Here is a tiny trained network, its code and every weight. The questions are about switching its units off for an input and a class, where a switched-off unit gives its printed mean instead of its output.

import numpy as np


def w(rows, s, z=0):
    codes = np.array(rows[::2]) - 128.0
    scale = np.full(codes.shape[1], s)
    scale[-1] = z or s
    return codes * scale


def norm(h):
    return h / np.sqrt((h * h).mean(-1, keepdims=True) + 1e-5)


def f(y):
    return y / 2 * (1 + np.tanh(0.7978845608 * (y + 0.044715 * y**3)))


def log_softmax(a):
    a = a - a.max(-1, keepdims=True)
    return a - np.log(np.exp(a).sum(-1, keepdims=True))


def net(x, mask):
    res = np.array(x, float).reshape(1, 6) / 4 @ E
    u = 0
    for l in range(4):
        y = f(norm(res) @ A[l][:, :-1].T + A[l][:, -1])
        res = res + np.where(mask[u : u + 5], y, B[l][:, -1]) @ B[l][:, :-1]
        u += 5
    return log_softmax(norm(res)[-1] @ U[:, :-1].T + U[:, -1])


A, B = {}, {}
E = w([
[46,168,160,96],'x0',
[6,116,70,131],'x1',
[125,132,84,30],'x2',
[80,254,150,162],'x3',
[30,41,199,114],'x4',
[96,28,150,161],'x5',
],0.0016)
A[0] = w([
[184,115,99,181,3],'L0N0',
[110,2,127,199,58],'L0N1',
[88,42,110,201,18],'L0N2',
[128,102,139,191,177],'L0N3',
[58,199,47,81,205],'L0N4',
],0.0053,0.0023)
B[0] = w([
[72,124,75,179,110],'L0N0',
[205,106,152,3,177],'L0N1',
[152,166,159,62,134],'L0N2',
[82,141,97,78,176],'L0N3',
[162,46,189,148,252],'L0N4',
],0.0042,0.0022)
A[1] = w([
[210,126,34,171,83],'L1N0',
[152,54,60,113,45],'L1N1',
[109,215,189,156,239],'L1N2',
[3,126,83,159,234],'L1N3',
[172,217,102,202,3],'L1N4',
],0.0042,0.0012)
B[1] = w([
[143,50,10,173,195],'L1N0',
[213,129,96,127,146],'L1N1',
[204,198,78,156,254],'L1N2',
[36,21,146,255,172],'L1N3',
[191,115,136,197,178],'L1N4',
],0.0035,0.0014)
A[2] = w([
[199,201,248,150,100],'L2N0',
[151,96,109,1,107],'L2N1',
[129,85,57,97,3],'L2N2',
[103,168,209,187,122],'L2N3',
[17,105,57,225,173],'L2N4',
],0.0035,0.0033)
B[2] = w([
[106,252,131,43,210],'L2N0',
[198,114,235,102,220],'L2N1',
[129,179,96,90,2],'L2N2',
[183,169,53,160,192],'L2N3',
[117,17,194,207,255],'L2N4',
],0.0035,0.00089)
A[3] = w([
[94,197,71,44,136],'L3N0',
[239,104,117,153,133],'L3N1',
[254,161,19,116,132],'L3N2',
[86,89,171,77,106],'L3N3',
[162,65,125,95,1],'L3N4',
],0.0034,0.0036)
B[3] = w([
[166,208,223,82,113],'L3N0',
[176,211,34,168,224],'L3N1',
[80,173,12,252,252],'L3N2',
[105,153,148,218,132],'L3N3',
[159,107,100,66,58],'L3N4',
],0.0027,0.0015)
U = w([
[238,67,2,191,143],'0',
[13,24,213,243,234],'1',
[78,230,237,59,81],'2',
[15,35,229,26,62],'3',
[244,235,22,245,253],'4',
[223,240,148,7,118],'5',
[219,21,215,29,239],'6',
[12,156,20,59,3],'7',
],0.0048,0.0042)

Each question gives the input, the list of numbers given to net, and the class t.
The units are the neurons (one row each of A and B). Each row of codes is followed by its name. A weight is (code - 128) times the scale printed after its matrix; where a second scale follows, it is the last column's (A, B and U).
mask holds one flag per neuron, layer by layer. A switched-off neuron (its flag False) gives its mean, the last column of its row in B, instead of its output. The means were averaged over made-up inputs and are rounded, as every weight is.
A unit's drop is (log p(t) with every unit on - log p(t) with that unit switched off) / (log p(t) with every unit on - log p(t) with every unit switched off).
The circuit of an input: a set's keep is (log p(t) with only the set's units on - log p(t) with every unit switched off) / (log p(t) with every unit on - log p(t) with every unit switched off). Starting from the 12 units with the biggest drops (on a tie, the unit counted first), units are removed one at a time, each time the one whose removal leaves the highest keep (on an exact tie, the one counted first), for as long as the keep stays at least 0.8.
circuit, biggest first: the units of the circuit, biggest drop first
k most important neurons: the k neurons with the biggest drops, biggest first
top k neurons in layer l: the k neurons of layer l with the biggest drops, biggest first
drop of u: that unit's drop, to one decimal
input [1,3,-7,-5,6,0], class 6: circuit, biggest first : (L0N1)
input [-6,7,-4,5,7,4], class 6: circuit, biggest first : (L0N1, L3N2)
input [-6,8,-4,6,-8,4], class 1: circuit, biggest first : (L2N4, L1N3)
input [8,5,3,1,-6,8], class 6: 2 most important neurons : (L0N4, L3N2)
input [2,-8,-6,-4,-3,8], class 5: circuit, biggest first : (L0N1, L1N3, L2N4, L0N4)
input [-6,7,3,3,-1,8], class 6: circuit, biggest first : (L0N1, L2N1)
input [-2,5,-4,-3,-1,-6], class 1: top 2 neurons in layer 0 : (L0N1, L0N0)
input [7,2,-8,-8,-3,7], class 5: 2 most important neurons : (L0N1, L0N2)
input [0,7,0,4,-8,2], class 1: 2 most important neurons : (L0N1, L2N4)
input [-2,3,-7,0,-4,-6], class 1: 4 most important neurons : (L0N1, L2N4, L0N0, L0N2)
input [-3,7,4,0,-2,0], class 1: 2 most important neurons : (L0N1, L1N2)
input [-4,2,5,5,5,-6], class 3: top 3 neurons in layer 0 : (L0N4, L0N2, L0N1)
input [3,-3,-8,0,4,4], class 2: top 3 neurons in layer 0 : (L0N4, L0N1, L0N2)
input [-8,-1,-4,1,2,7], class 6: top neuron in layer 1 : (L1N2)
input [2,7,-7,1,-5,-1], class 1: drop of L1N3 : 0.1
input [8,6,1,1,-8,1], class 1: drop of L0N1 : 0.8
input [4,4,-3,3,-7,4], class 1: drop of L2N0 : 0.0
